Here is a tiny trained network, its code and every weight. The questions are about switching its units off for an input and a class, where a switched-off unit gives its printed mean instead of its output.

import numpy as np


def w(rows, s, z=0):
    codes = np.array(rows[::2]) - 128.0
    scale = np.full(codes.shape[1], s)
    scale[-1] = z or s
    return codes * scale


def f(y):
    return np.maximum(y, 0)


def log_softmax(a):
    a = a - a.max(-1, keepdims=True)
    return a - np.log(np.exp(a).sum(-1, keepdims=True))


def net(x, mask):
    res = np.array(x, float).reshape(1, 3) / 4 @ E
    y = f(res @ A[0][:, :-1].T + A[0][:, -1])
    res = res + np.where(mask, y, B[0][:, -1]) @ B[0][:, :-1]
    return log_softmax(res[-1] @ U[:, :-1].T + U[:, -1])


A, B = {}, {}
E = w([
[116,124,211,80,110,157,73],'x0',
[107,9,132,110,112,66,119],'x1',
[203,103,158,166,215,161,152],'x2',
],0.013)
A[0] = w([
[137,74,118,105,117,114,129,104],'n0',
[127,94,125,122,128,119,124,254],'n1',
[79,116,87,96,43,99,108,83],'n2',
[135,81,2,139,143,102,171,90],'n3',
[112,33,134,125,119,99,124,47],'n4',
[136,195,135,119,128,135,129,57],'n5',
[117,94,249,84,109,138,87,91],'n6',
[186,56,167,138,198,133,143,85],'n7',
],0.028,0.017)
B[0] = w([
[142,113,90,132,132,184,129,188],'n0',
[190,252,203,54,97,113,171,232],'n1',
[30,94,138,99,151,114,132,245],'n2',
[170,100,119,201,103,83,106,240],'n3',
[142,123,65,156,176,222,101,222],'n4',
[148,146,92,126,152,191,122,182],'n5',
[172,103,112,206,103,74,114,250],'n6',
[22,98,129,96,142,116,127,241],'n7',
],0.037,0.022)
U = w([
[142,144,108,220,105,67,83,91],'0',
[2,143,128,103,178,114,127,103],'1',
[148,210,69,142,192,249,105,135],'2',
[162,249,177,78,111,131,182,255],'3',
[144,53,150,88,135,164,158,97],'4',
[188,52,160,54,139,151,190,93],'5',
],0.0099,0.013)

Each question gives the input, the list of numbers given to net, and the class t.
The units are the neurons (one row each of A and B). Each row of codes is followed by its name. A weight is (code - 128) times the scale printed after its matrix; where a second scale follows, it is the last column's (A, B and U).
mask holds one flag per neuron, in row order. A switched-off neuron (its flag False) gives its mean, the last column of its row in B, instead of its output. The means were averaged over made-up inputs and are rounded, as every weight is.
A unit's drop is (log p(t) with every unit on - log p(t) with that unit switched off) / (log p(t) with every unit on - log p(t) with every unit switched off).
The circuit of an input: a set's keep is (log p(t) with only the set's units on - log p(t) with every unit switched off) / (log p(t) with every unit on - log p(t) with every unit switched off). Starting from all 8 units, units are removed one at a time, each time the one whose removal leaves the highest keep (on an exact tie, the one counted first), for as long as the keep stays at least 0.8.
units of the circuit, in order: the units of the circuit, biggest drop first
top k neurons: the k neurons with the biggest drops, biggest first
drop of u: that unit's drop, to one decimal
input [0,4,0], class 2: units of the circuit, in order : n4
input [7,-7,-3], class 0: top 2 neurons : n6; n4
input [7,-6,-7], class 0: top 3 neurons : n6; n7; n4
input [-4,5,2], class 2: top 2 neurons : n6; n4
input [1,-2,-2], class 3: top 2 neurons : n4; n7
input [6,8,-1], class 2: top 3 neurons : n4; n3; n0
input [7,-5,7], class 0: top 2 neurons : n6; n2
input [-2,-3,-3], class 3: top 3 neurons : n4; n7; n6
input [0,7,7], class 1: top 2 neurons : n7; n5
input [5,6,-1], class 2: top 4 neurons : n4; n3; n0; n1
input [-6,-5,8], class 1: top 2 neurons : n7; n6
input [-7,8,-1], class 2: top 4 neurons : n4; n6; n0; n1
input [-4,6,4], class 2: top 3 neurons : n4; n6; n2
input [8,-1,-7], class 0: units of the circuit, in order : n6
input [8,-6,5], class 0: drop of n3 : 0.0
input [2,2,2], class 3: drop of n2 : 0.3
input [3,0,1], class 3: drop of n3 : 1.2
